Below are the code and all the weights of a small trained network. Each question names an input and a class and asks about switching units off, where a switched-off unit gives its printed mean instead of its output.

import numpy as np


def w(rows, s, z=0):
    codes = np.array(rows[::2]) - 128.0
    scale = np.full(codes.shape[1], s)
    scale[-1] = z or s
    return codes * scale


def norm(h):
    return h / np.sqrt((h * h).mean(-1, keepdims=True) + 1e-5)


def f(y):
    return y / 2 * (1 + np.tanh(0.7978845608 * (y + 0.044715 * y**3)))


def log_softmax(a):
    a = a - a.max(-1, keepdims=True)
    return a - np.log(np.exp(a).sum(-1, keepdims=True))


def net(x, mask):
    res = np.array(x, float).reshape(1, 5) / 4 @ E
    u = 0
    for l in range(2):
        y = f(norm(res) @ A[l][:, :-1].T + A[l][:, -1])
        res = res + np.where(mask[u : u + 13], y, B[l][:, -1]) @ B[l][:, :-1]
        u += 13
    return log_softmax(norm(res)[-1] @ U[:, :-1].T + U[:, -1])


A, B = {}, {}
E = w([
[148,105,110,137,160,156,187,18,83,162,101,185],'x0',
[110,184,175,137,206,7,109,111,76,219,176,105],'x1',
[137,3,136,75,146,90,121,94,162,121,143,68],'x2',
[200,145,3,100,2,52,101,85,91,148,151,119],'x3',
[165,92,186,216,70,105,89,106,34,80,81,94],'x4',
],0.0069)
A[0] = w([
[54,98,187,126,140,111,209,144,189,68,71,147,93],'L0N0',
[89,120,72,146,142,135,180,34,123,118,69,181,54],'L0N1',
[158,89,84,105,67,238,126,144,134,57,97,157,4],'L0N2',
[122,62,146,80,134,131,101,68,163,128,138,17,54],'L0N3',
[136,68,134,122,145,127,198,40,97,183,104,179,48],'L0N4',
[147,59,123,100,152,136,89,75,180,123,171,90,60],'L0N5',
[132,133,163,152,93,119,69,84,68,80,53,97,47],'L0N6',
[128,144,117,103,116,133,22,205,190,110,138,32,58],'L0N7',
[80,188,132,150,176,43,113,78,77,167,178,91,31],'L0N8',
[109,255,127,185,75,172,147,161,117,147,124,195,71],'L0N9',
[193,149,68,78,55,108,161,92,120,159,171,101,83],'L0N10',
[95,144,79,15,138,158,184,167,197,197,152,175,56],'L0N11',
[88,125,181,118,199,188,118,127,113,167,82,114,63],'L0N12',
],0.008,0.0041)
B[0] = w([
[203,186,150,128,102,131,133,156,102,158,140,188,219],'L0N0',
[98,107,92,163,164,143,138,141,73,147,254,81,182],'L0N1',
[124,87,131,75,125,171,14,94,94,214,60,139,245],'L0N2',
[78,144,129,142,142,103,157,162,55,62,60,205,197],'L0N3',
[66,135,102,184,121,205,174,166,91,150,185,64,199],'L0N4',
[71,113,78,113,135,81,175,134,121,129,94,186,177],'L0N5',
[131,163,166,140,132,96,144,43,195,89,170,116,200],'L0N6',
[95,103,79,196,114,206,168,137,111,191,206,106,223],'L0N7',
[109,72,124,40,125,192,34,127,121,160,104,116,232],'L0N8',
[65,40,93,119,131,69,194,148,105,107,88,149,236],'L0N9',
[230,168,159,110,155,162,201,199,134,103,118,121,235],'L0N10',
[134,193,110,185,183,57,61,48,187,76,82,78,255],'L0N11',
[216,151,121,96,108,133,165,182,120,88,132,94,199],'L0N12',
],0.0096,0.0057)
A[1] = w([
[106,127,72,30,200,99,69,138,80,157,115,110,144],'L1N0',
[110,92,244,117,206,191,123,120,127,150,92,156,152],'L1N1',
[74,98,104,220,48,130,102,218,172,153,210,90,16],'L1N2',
[116,81,207,166,93,95,120,47,87,72,118,94,104],'L1N3',
[102,146,103,68,119,240,87,89,112,77,89,192,53],'L1N4',
[183,144,150,169,185,165,148,195,142,131,84,155,77],'L1N5',
[120,136,254,178,33,134,114,66,121,78,159,133,110],'L1N6',
[175,131,35,104,61,72,140,123,89,117,110,47,69],'L1N7',
[235,195,134,55,88,140,185,174,114,102,141,119,4],'L1N8',
[40,79,75,115,135,15,204,170,73,87,73,203,62],'L1N9',
[143,103,55,105,83,122,122,81,138,179,98,105,89],'L1N10',
[101,132,160,174,195,135,69,214,123,100,120,153,141],'L1N11',
[100,128,223,31,175,77,76,114,59,203,167,132,16],'L1N12',
],0.0076,0.0032)
B[1] = w([
[125,112,186,152,48,153,64,94,148,117,103,160,253],'L1N0',
[163,159,165,100,65,46,151,150,138,180,172,114,216],'L1N1',
[84,122,117,127,199,148,184,66,13,180,224,50,175],'L1N2',
[59,171,84,132,161,143,84,119,236,79,92,132,188],'L1N3',
[72,105,178,78,94,119,78,148,119,174,137,78,198],'L1N4',
[182,67,201,150,75,50,169,107,112,106,153,98,184],'L1N5',
[153,228,20,122,254,80,113,106,203,127,118,153,184],'L1N6',
[110,120,199,149,149,108,207,160,142,123,102,141,197],'L1N7',
[251,156,236,128,137,117,155,212,167,119,163,158,190],'L1N8',
[23,84,188,115,91,127,175,154,143,30,105,216,243],'L1N9',
[208,148,203,98,105,76,149,175,120,165,220,159,183],'L1N10',
[180,112,48,105,102,160,160,118,80,107,139,169,191],'L1N11',
[164,53,97,121,46,214,103,134,134,149,56,144,197],'L1N12',
],0.0076,0.0058)
U = w([
[150,91,161,75,61,178,19,124,109,212,93,137,138],'0',
[247,152,194,122,125,101,203,185,115,113,163,147,4],'1',
[30,95,128,120,110,119,183,143,107,67,98,197,174],'2',
[90,128,69,177,168,174,164,110,45,182,227,61,235],'3',
[140,199,75,147,208,85,71,65,219,88,110,119,92],'4',
],0.016,0.0014)

Each question gives the input, the list of numbers given to net, and the class t.
The units are the neurons (one row each of A and B). Each row of codes is followed by its name. A weight is (code - 128) times the scale printed after its matrix; where a second scale follows, it is the last column's (A, B and U).
mask holds one flag per neuron, layer by layer. A switched-off neuron (its flag False) gives its mean, the last column of its row in B, instead of its output. The means were averaged over made-up inputs and are rounded, as every weight is.
A unit's drop is (log p(t) with every unit on - log p(t) with that unit switched off) / (log p(t) with every unit on - log p(t) with every unit switched off).
The circuit of an input: a set's keep is (log p(t) with only the set's units on - log p(t) with every unit switched off) / (log p(t) with every unit on - log p(t) with every unit switched off). Starting from the 12 units with the biggest drops (on a tie, the unit counted first), units are removed one at a time, each time the one whose removal leaves the highest keep (on an exact tie, the one counted first), for as long as the keep stays at least 0.8.
units of the circuit, in order: the units of the circuit, biggest drop first
unit that matters most: the unit with the biggest drop
k most important neurons: the k neurons with the biggest drops, biggest first
k most important neurons of layer l: the k neurons of layer l with the biggest drops, biggest first
input [3,-7,2,-2,-8], class 4: 3 most important neurons => (L0N11 L0N8 L1N12)
input [5,-2,-3,3,-5], class 3: units of the circuit, in order => (L0N1)
input [-7,4,5,6,7], class 3: units of the circuit, in order => (L0N7 L1N2)
input [-8,-3,8,5,3], class 2: 3 most important neurons => (L0N3 L0N5 L1N9)
input [-5,7,-8,-4,4], class 2: 3 most important neurons => (L0N9 L0N2 L1N9)
input [4,2,8,6,8], class 2: 3 most important neurons of layer 0 => (L0N3 L0N5 L0N11)
input [4,-3,0,0,4], class 3: 3 most important neurons => (L0N1 L0N4 L0N11)
input [5,-7,7,-3,0], class 0: 4 most important neurons => (L0N2 L0N9 L1N4 L0N0)
input [7,-8,7,-6,-6], class 0: 2 most important neurons of layer 0 => (L0N2 L0N9)
input [8,-8,-6,-1,6], class 0: 4 most important neurons => (L0N2 L0N7 L1N4 L1N2)
input [-5,4,-1,4,3], class 3: 3 most important neurons => (L0N7 L0N2 L1N2)
input [6,-6,2,7,-1], class 1: 3 most important neurons of layer 0 => (L0N10 L0N8 L0N7)
input [2,1,-4,6,8], class 4: 2 most important neurons of layer 1 => (L1N6 L1N3)
input [-1,-1,0,-5,-4], class 1: unit that matters most => L0N0
input [-3,-5,6,5,1], class 2: 4 most important neurons of layer 0 => (L0N3 L0N5 L0N8 L0N0)
input [-8,-2,3,-5,8], class 3: 3 most important neurons => (L0N7 L1N2 L0N11)
input [8,5,-4,0,3], class 3: 3 most important neurons => (L0N4 L0N1 L0N2)
input [4,-6,5,-5,-6], class 0: 3 most important neurons => (L0N2 L1N4 L0N10)
input [-8,4,-5,1,1], class 3: 2 most important neurons => (L0N7 L1N2)
input [3,4,-6,-8,0], class 1: units of the circuit, in order => (L0N12)
input [4,5,-6,-1,-3], class 2: 4 most important neurons => (L0N9 L1N9 L0N2 L0N0)
input [-4,-6,-1,6,-8], class 4: 2 most important neurons => (L0N11 L0N8)
input [8,-4,6,-6,2], class 3: 3 most important neurons of layer 0 => (L0N4 L0N1 L0N10)
input [4,-6,-2,-7,2], class 1: 3 most important neurons => (L0N12 L0N0 L0N8)
input [-5,-5,-7,6,8], class 4: units of the circuit, in order => (L0N6 L1N6)
input [-2,2,8,-8,-6], class 1: 3 most important neurons of layer 0 => (L0N0 L0N12 L0N9)
input [3,3,4,6,-4], class 1: unit that matters most => L0N10
